(in the rows, 128 means zero)
Each row of numbers stands for one thing and depends on some of the facts below. Use the named rows to name the rest.

How the things are related:
zedok Ψ:leva ξ:267
roflom ξ:267
pobru ε:briplor Ψ:brodom ξ:267
volel ε:sadru,magra Ψ:nadruk ξ:810
triko Ψ:pera ξ:267
leples ε:bevin,flovon,zakun Ψ:leva ξ:810
ziskis Ψ:digim ξ:837
briplor Ψ:leva ξ:837
gose ε:nako,loklus,zazar Ψ:rozo ξ:267
fluka ξ:267
goto Ψ:suklum ξ:630
zofim Ψ:bruflom ξ:837
bruflom ε:mezugran,dribras ξ:267
stogem Ψ:dogritu ξ:317
tepon Ψ:nafin ξ:267
trefli Ψ:suklum ξ:810
lanalas Ψ:nisir ξ:630
trodo Ψ:roflom ξ:837
grikil ε:nako,ruta,mogok,trazir Ψ:kiklir ξ:317
trezem ε:kluzus,zabi,kiklir ξ:837
zabi Ψ:pera ξ:267
guflos ξ:837
nisim ξ:267
poflin Ψ:dogritu ξ:267
kobur Ψ:staklal ξ:267
vataku Ψ:roflom ξ:837
madun ξ:837
dreplo Ψ:sovo ξ:837
skibom ε:suklum,kluzus,pluska ξ:837
bruli Ψ:staklal ξ:267
suklum ξ:267
ziva Ψ:roflom ξ:317
klovi Ψ:suklum ξ:810
vatrur ε:rimere,goto,gopel,pluska Ψ:digim ξ:317
vaskem ξ:267
skaplus Ψ:dribrustu ξ:837
flovon Ψ:nafin ξ:810
grastazos Ψ:dogritu ξ:267
kiklir ξ:810
zelo ε:skekever,steger Ψ:brodom ξ:267
tenum ε:gusek,breple Ψ:roflom ξ:810
kitrogrel Ψ:sovo ξ:267
nafin ξ:267
staklal ξ:317
tebron Ψ:soklok ξ:810
vinil Ψ:kiklir ξ:837
kule ε:ziva,zofim Ψ:soklok ξ:267
klamol Ψ:brodom ξ:267
siskiro ε:pera,bruli,zugru Ψ:staklal ξ:810
stolu Ψ:fanil ξ:267
gopel Ψ:rozo ξ:317
skedifim ε:trelek,klori,vinil,flekla Ψ:kiklir ξ:837
loflor ε:kevibre Ψ:fanil ξ:810
drelik Ψ:soklok ξ:837
flikago ε:loklus,zugru Ψ:madun ξ:267
skekever Ψ:drogri ξ:630
tuflok ε:guflos,kiklir Ψ:digim ξ:837
zazar Ψ:skibom ξ:267
fetras Ψ:dogritu ξ:267
skoplom ξ:810
dira Ψ:roflom ξ:317
tuster Ψ:suklum ξ:267
mezugran Ψ:brapla ξ:317
grotu ε:bevin,lelotok ξ:317
fenes ε:tigifes,dribrustu,pluska Ψ:skoplom ξ:481
plager ε:rulel,tafis,flekla Ψ:likobu ξ:267
sugul Ψ:drogri ξ:837
plefoplur ε:dira,skoplom Ψ:rozo ξ:810
brapla ε:stogem,bevin ξ:810
trelek Ψ:trifledak ξ:630
klori Ψ:dribrustu ξ:837
mimipar ε:stogem,trefli,lizak Ψ:soklok ξ:267
trifledak ε:griviklur ξ:837
stagral Ψ:leva ξ:267
klolaflim ε:zazar,mogok Ψ:grotu ξ:267
zeklas ε:keton,kogrem,lizak,skebadir,stagral Ψ:staklal ξ:837
bretrum Ψ:vaskem ξ:317
lirer ε:mezugran,zakun,getrune,vistol,febres Ψ:dogritu ξ:481
bevin Ψ:digim ξ:810
dribras Ψ:febres ξ:267
vistol Ψ:guflos ξ:837
nosu ε:fetras,dribras,trazir Ψ:sovo ξ:810
pera ξ:317
zakun Ψ:dribrustu ξ:481
magra Ψ:leva ξ:837
telom ε:rulel,zedok Ψ:roflom ξ:810
boteku Ψ:suklum ξ:810
brepin Ψ:dribrustu ξ:267
kavinum Ψ:febres ξ:267
sugadok Ψ:staklal ξ:630
rimere Ψ:nafin ξ:267
leva ξ:267
brokidim ε:vaskem,drogri,nisir Ψ:griviklur ξ:267
skebadir Ψ:nafin ξ:810
kogrem Ψ:nafin ξ:810
vurum ε:bratin Ψ:leva ξ:837
sadru Ψ:leva ξ:837
flasok Ψ:bruflom ξ:810
pluska Ψ:trazir ξ:481
zugru ξ:317
keton Ψ:flubu ξ:810
rulel Ψ:guflos ξ:810
mogok Ψ:brodom ξ:810
sifu Ψ:pera ξ:267
flekla Ψ:trifledak ξ:267
zitar ε:triplel,dribrustu,ruta,ziskis,dribras,poflin,nisim ξ:267
gusek Ψ:nisim ξ:837
truste Ψ:staklal ξ:267
dezu Ψ:fluka ξ:837
gupek Ψ:sovo ξ:810
triplel Ψ:staklal ξ:810
nisir ξ:481
drogri ξ:267
pebol ε:bevin,flabrubok,flovon,likobu,kiklir,skebadir Ψ:likobu ξ:481
kazilak ε:klovi,stagral Ψ:staklal ξ:267
tidak Ψ:zitar ξ:267
fanil ε:trelek ξ:267
brigris Ψ:griviklur ξ:267
pigak ε:febres Ψ:suklum ξ:630
nako Ψ:digim ξ:837
tobrumen Ψ:dribrustu ξ:317
liste Ψ:vaskem ξ:837
digim ξ:267
febres ξ:267
nadruk ε:febres ξ:837
soklok ξ:837
nebren ε:klamol Ψ:roflom ξ:810
vistes Ψ:digim ξ:317
gredasa Ψ:dovulok ξ:267
dribrustu ξ:317
steger Ψ:guflos ξ:317
ruta Ψ:febres ξ:267
tigifes Ψ:pera ξ:267
griviklur ξ:267
zatros Ψ:fanil ξ:837
nale ε:tigifes,getrune Ψ:zugru ξ:267
dovulok ξ:317
breple Ψ:brodom ξ:317
flubu ξ:267
melu ε:febres Ψ:skibom ξ:267
gusinom ε:tepon,tuster,stolu,flekla Ψ:brodom ξ:267
vogis ε:goto,vinil,zatros Ψ:nisim ξ:267
kluzus Ψ:dogritu ξ:267
trazir ξ:267
tisur Ψ:kiklir ξ:267
broplum Ψ:nafin ξ:810
likobu ξ:837
stutrom ε:stagral Ψ:zugru ξ:267
getrune Ψ:febres ξ:837
plofotram Ψ:suklum ξ:810
tafis Ψ:fanil ξ:481
fodom ε:vaskem,nafin Ψ:trezem ξ:481
brodom ε:dribras ξ:267
kevibre Ψ:bruflom ξ:267
dogritu ξ:267
brubun Ψ:zitar ξ:481
viklil ε:gredasa,zazar Ψ:febres ξ:481
sovo ξ:267
vofur ε:triplel,plofotram,fluka,febres Ψ:flubu ξ:810
bratin Ψ:brodom ξ:481
klomo Ψ:digim ξ:837
brefe Ψ:nafin ξ:810
sitrol Ψ:skoplom ξ:267
lelotok Ψ:vaskem ξ:630
flabrubok Ψ:sovo ξ:810
tostefi ε:skaplus,sovo,triko,trodo Ψ:digim ξ:837
lizak Ψ:febres ξ:267
leklen ε:bratin,goto,fetras,ruta,dreplo Ψ:nafin ξ:810
loklus Ψ:likobu ξ:837
rozo ε:digim,kobur,sugul,zazar,trodo ξ:267

Known rows:
vofur: [135 131  83 157  56 158 114 123 151 158 164 121 167  99  79 126 171 167
 179 198 115 110  86 143 165 109]
kiklir: [146 119 132 131  80 134 129 155 116 114 133  95 176 110 129 106 126 130
 152 130 149 148 117 113 148  67]
tisur: [153 122 105 112  83 170 130 131 116 154 127 117 176 132 134 138 123 129
 137 155 141 158 122  90 122  77]
stagral: [155 111 109  98  58 164 113 127 121 141 112 107 175 137 135 128 132 132
 122 155 126 152 122  91 107  68]
tebron: [132 137 111 125  77 144 129 145 124 135 141 110 185 132 139 112 125 130
 163 153 151 137 123  95 121  81]
drogri: [165 109 123 121  95 160 134 140 106 143 120 106 180 107 132 139 130 132
 134 136 143 179 119 111 148  71]
skekever: [131 141 112 143  75 125 119 168 114 101 175 120 179 132 145 101 143 123
 185 164 169 122 129 102 116  76]
fenes: [169 154  81 169  81 119  87 103 145 129 129 110 120 167  82 108 182 127
 209 169 129 131 101 146 142  57]
suklum: [164 101 126 117  94 161 142 131 107 143 117 107 173 112 131 140 129 138
 144 139 147 171 123 107 147  69]
gupek: [132 137 111 126  77 144 129 144 125 135 140 110 185 133 138 113 125 130
 164 153 151 136 123  95 121  81]
brodom: [196 107  56 154  89 163  82  87 150 163  85  88 190  61  93 145 128 144
 186 215 153 171 102 174 137  26]
grastazos: [153 120 106 110  82 171 131 129 117 155 126 116 175 133 134 138 124 131
 138 156 141 156 123  88 119  76]
sadru: [127 148  93 121  90 122  95 109 109 112 115 105 169 162 120  91 163 133
 165 132 141 146 136  89 108  82]
ziskis: [108 175  68 151  99 154  79 125 112 130 137 117 141 162 142 109 137 120
 166 105 162 152 138  95 144  89]
dreplo: [131 154  93 133 105 127 110 111 109 121 126 111 160 163 116  96 150 127
 177 128 153 146 130  86 122  84]
nebren: [162 119 105 157  57 154 142 118 163 156 143 108 129 148 101 124 141 141
 230 187 146 118  79 131 156  67]
rimere: [158 149 116 121 120 178 129 161 138 157 139 111 183 126 114 141 133 127
 124 149 146 158  85  78  98  73]

Which thing is each row?
No name comes twice in this set of rows, the named rows included.
[114 142  96 132  45 170  89 161 131 120 150 103 131 137 145 106  94 116
 123 116 148 113 119  92 147  66] => bevin
[138 159 124 131 105 151 124 177 146 127 152  99 179 125 110 108 128 126
 137 141 151 124  82  79  99  69] => flovon
[116 124  84 171  52 146 119 136 134 131 214 143 158  86  72 120 203 186
 197 221 126  71  99 145 172 130] => pigak
[168 141  54 168  78 150  96 102 169 162 119  98 182  99 100 124 121 135
 227 221 164 135  95 156 127  42] => nosu
[168 113 113 126 106 161 131 134 108 150 116 106 189  99 134 143 126 131
 144 145 153 185 124 117 145  66] => trazir
[168 135 134 130 129 168 133 168 127 146 130 102 186 101 113 141 139 131
 122 131 147 178  86 100 124  67] => nafin
[149 153  91 149  65 106 130 165  96 107 194 138 202 137 132  80 118  88
 178 177 149 139 127  98 130  85] => sugadok
[170 137  95 156  54 118  81 109 144 103 132 100  85 173  63  88 166 123
 175 151 114 100  90 130 147  43] => pebol
[115 164  70 149  77 161  90 151 108 120 161 133 129 142 145 119 159 102
 169 117 165 151 150  93 135  74] => vistes
[156 124  97 114  90 171 129 124 118 160 122 116 183 130 137 141 122 130
 150 164 148 162 124  95 116  73] => ruta
[131 139 114 117  63 137 117 144 129 136 127 108 206 143 156 115 154 134
 168 159 140 155 129 106 104  86] => mogok
[137 161 125 133 108 150 125 176 146 132 151 101 184 128 115 111 132 126
 143 143 152 130  83  81  98  73] => skebadir
[152 113 109 108  81 171 139 124 116 155 124 117 169 138 134 139 124 135
 147 158 145 150 125  86 121  76] => tuster

Now the same things, written a new way:
Named rows:
likobu: [137 129 110 121 135 142 131 131 142 133 130 111 139 117 114 141 110 153
 140 123 106 151 107 115 148 134 115 139 118 146 143 135 114 148 116 123
 139 125 125]
stagral: [129 124 131 130 142 134 133 140 128 122 136 138 117 122 138 125 131 106
 126 107 120 124 135 122 130 129 115 135 120 135 135 122 134 144 142 116
 142 131 138]
briplor: [128 131 110 144 146 137 135 105 125 125 143 116 139 112 121 145 130 128
 145 124 114 134 117 123 130 136 104 131 122 142 140 124 124 124 126 126
 119 133 129]
gupek: [134 123 113 144 133 140 130 137 114 130 139 135 138 125 144 122 134 124
 122 124 121 129 117 118 131 123 114 126  99 149 143 121 131 135 139 121
 136 129 117]
rozo: [124 128 136 100 125 130 115 124 172 117 134 140 100 120 140  93 129 120
 117 149 135 142 120 141 131 104 159 109 146  90 115 169 136 119 102 111
 144 111 115]
bevin: [128 112 167 141 123  90 124 178 110 137 129 129 106 128  77 146 132 113
 131  91 115 114 132 135 120 163 126 153 158 117 147 104 130 138 156 130
 126 145 191]
tuflok: [123 144 165 135 109 125 115 120 120 125 147 112 125 118  91 120 137 102
 141 132 102 142 118 161 135 143 139 131 149  86 133 166 113 124 108 147
 117 121 125]
keton: [149 124 112 128 119 115 124 149 134 132 128 143 121 144 142 130 117 159
 125 117 130 113 129 115 124 136 120 147 129 139 132 114 137 119 144 141
 129 118 138]
nale: [120 146 153 114 104 141 124 138 113 117 135 137 134 120 136  91 147  91
 120 133 125 139 138 146 136 117 136 120 119 103 120 162 123 139 125 137
 148 113  94]
rimere: [131 117 113 119 116 134 135 133 127 133 113 150 103 143 141 125 133 152
 138 107 151 105 130 136 126 141 119 131 136 139 126 107 133 124 142 120
 129 132 135]
dribras: [106 153 131 128 120  96 155 138  75 150  87 137 149 100 141 121 171 215
 135 134 132  81 178 128 134 147 141 119 121 185 100 104 147 102 110 156
  90 154 104]
gose: [114 125 141 130 139 134 118  96 156 109 153 140  86 110 138  96 157  87
 120 148 145 123 128 158 113  98 150  94 146  81 113 157 145  97 110 105
 122 127 124]
dira: [135 123 130 152 151 135 140  95 128 129 113 106 146 142 121 158  99 112
 137 136 113 134 129 115 116 128 120 129 115 126 129 101 128 132 131 128
 107 144 140]
flikago: [113 133 151 117 119 122 119 120 141 114 138 135 101 117 126 100 151  98
 122 137 138 122 142 155 116 117 145 115 152  86 112 155 134 105 119 126
 126 122 128]
boteku: [139 122 110 136 127 129 131 139 122 135 137 140 133 129 147 125 131 137
 123 120 124 124 126 112 128 129 116 136 112 144 137 119 133 125 140 131
 134 122 124]
gusinom: [113 138 159 116 120 123 126 133 127 114 136 139 119 115 123 100 154  93
 120 130 126 124 141 147 117 121 137 122 142  97 113 157 128 120 124 133
 136 123 120]
brefe: [127 110 111 138 120 148 139 133 111 134 127 139 122 128 135 124 143 136
 136 120 140 118 104 133 123 133 112 116 114 138 142 109 126 130 140 106
 126 138 123]

Name these rows:
No name comes twice in this set of rows, the named rows included.
[120 128 138 125 130 134 115  98 159 114 152 142  87 118 147  91 149  96
 119 148 143 122 127 156 117 102 151  99 146  82 114 161 143  95 110 113
 125 118 115] => klolaflim
[132 137 180 106 108 127 130 142 150 121 100 112 153 142  80 134  84  98
 124 138  82 163 125 132 128 133 142 139 139  70 116 147 104 167 117 147
 136 118 128] => grotu

Now the same things, written a new way:
Some rows with their names:
grotu: [127  59 110 172 123 127 148 128 129 113 120 149 194 103 119 116 113  88
 134 165 150 142 116 122 203 110 158  98 175 113  94 123 134 103 114]
flabrubok: [142  98 143 128 103 105 116 133 128 150 157 138 112 121 117 121 144 111
 124 119 111 136 152 133 140 121 148 153 127 121 124 119 131 128 109]
vistes: [124 154 129 119 122 133 150 134 123 151 180 123 121 154 124 142 110 144
 126 145 132 134 116 111 102 139 121 140 127 152 153 135 152 159 124]
mezugran: [142 130 165 102 131 142 114 142 101 141 129 119  95 144 128 141 112 163
 136 118 122 132 138 147 125 109 154 143 105 115 139 141 131 142 107]
madun: [126 139 114 119 104 120  99 137 123 101 143 104 103 146 127 106 161 116
 143  79 103 132 115 113 136 157  74 150 137 121 133 114  93 133 128]
kazilak: [118 109  89 169 172 141 150 139 142 111  94 163 142 101 161 110 135 133
  97 146 167 148 115 121 137 121 111  74 128 126 126 130 143 117 150]
briplor: [127 153 115 108 125 116 104 135 145 115 140 112  96 134 131 118 165 108
 124  92 109 136 112 136 109 148  91 133 121 129 142  99  98 123 132]
leva: [154 136 147 144 115 148 113 123  96 102 134 115 113 146 109 116 142 144
 131 117 105 126 142 157 145 131 120 160 112  94 106 145 134 145 137]
mimipar: [138 129 112 155 168 158 160 121 136  97  90 148 164 103 129 143 104 121
 117 179 148 136 122 165 151 110 156  72 137 103 101 121 151 116 141]
dezu: [117 181 103 111 133 123 125 117 132 133 139 113 121 129 110 147 133 113
 132 122 111 113 112 106 104 158 116 135 130 141 137 123 113 140 147]
dribrustu: [146 116 164 121 114 144 107 142  86 128 139 110 109 152 118 125 118 160
 146 105 121 135 135 140 162 119 142 151 123 107 123 149 126 149 110]
nale: [132 128 117 141 168 157 159 120 129  96  79 145 162 109 135 145  95 128
 126 179 148 131 126 159 137 108 152  83 128 107 110 129 148 111 139]
griviklur: [153 138 142 146 115 152 117 126  98 102 134 117 109 145 112 116 138 145
 133 118 103 128 147 149 149 133 116 157 118  93 107 148 139 150 135]
gupek: [138  97 144 121 105 104 116 132 126 151 154 137 111 122 119 121 140 114
 128 118 111 135 154 131 133 119 149 156 124 123 128 123 130 126 109]
vaskem: [125 149 125 156 111 141 125 111 113 122 145 117 135 150 114 110 144 140
 125 123 123 113 129 112 122 149 100 168 124 135 118 164 138 144 153]
truste: [136 133 119 153 134 131 111 144 123 132 139 142  72 130 148  97 168 156
  95  96 123 142 138 120 108 136  85 146  97 120 141 140 136 145 142]
brodom: [107 111 126  96 164 151 145 113  92  85  54 136 175 144 147 119  80 140
 175 158 161 134 153 147 119 108 165 123 117 129 125 161 136 100 157]

Rows to name:
No name comes twice in this set of rows, the named rows included.
[143 110 170 168  67 143 124 128 115  87 109  79 103 145 137 135 127 197
 124 129  79  77  74  92  86 136   5 193  74 100 137 137  96 104  83] => febres

Now the same things, written a new way:
Some things and their rows:
melu: [ 98  87 177  56 182 116 121 153 174 180  26 226  97 150]
tuflok: [124 118  64 140 119 106 117  78 173 147  85  98 110 131]
skibom: [117 160  68 148 124 122 147  85 154 158 100 143 120 163]
fanil: [129 111  83 144 130 135 130 109 154 162 115 152 133 183]
klolaflim: [131  67  23 118 125 122 115 110  90 202 103 154 155 169]
klori: [113 168 126 121 132 125 133 123 113 112 128 108 121  96]
zugru: [136 150 132 136 112 116 138 146 125 124 148 144 166 105]
dezu: [112 169 128 120 127 125 134 123 115 111 129 109 123  96]
gopel: [148 133 153 134 123 114 132 137 119 115 141 130 142  96]
skoplom: [117 123 142 129 123 143 120 167 130 116 159 129 150 146]
gupek: [129 103 153 123 137 139 111 158 118 114 150 116 132 134]
klomo: [102 132 112 118  99 112 123 126 133 107 118  80 128  73]
vaskem: [115 140 129 127 121 143 127 150 130 116 152 128 148 130]
steger: [148 134 153 133 125 114 131 137 120 116 140 131 144  95]
madun: [100 187 120 125 115 129 143 132 125 112 136 122 138 104]
klamol: [126 119 143 125 154 139 120 141 113 113 144 118 128 120]
trodo: [112 163 117 121 150 123 133 121 101 115 128 114 126  95]

Rows to name:
No name comes twice in this set of rows, the named rows included.
[ 74 151 152  61 164 105 145 140 180 180  18 231 105 136] => nadruk
[120 107 145 131 122 141 133 142 109 115 143 119 124 120] => ruta
[136  92 104 138 137 131 127 103 148 158 102 146 110 174] => nale
[113  67 159  92 160 122 119 149 162 171  62 194 102 173] => vofur
[111 165 129 123 125 125 137 123 112 110 127 109 119  96] => dreplo
[129 140  70 141 136 117 134  77 139 160  92 131 108 154] => skedifim
[132 125 159 118 150  94 152 107 166 166  47 201  99 118] => lirer
[141  95  89 140 141 132 120  99 143 162 108 140 117 176] => plager
[130 107 152 124 137 138 108 157 122 113 153 114 133 136] => keton
[122 130  82 147 147 119 147  77 131 156  90 137 100 150] => vurum
[140  90  94 143 162 131 123 100 138 158 108 142 115 173] => gusinom
[113 158  72 143 121 121 148  91 150 159  99 146 123 158] => trifledak

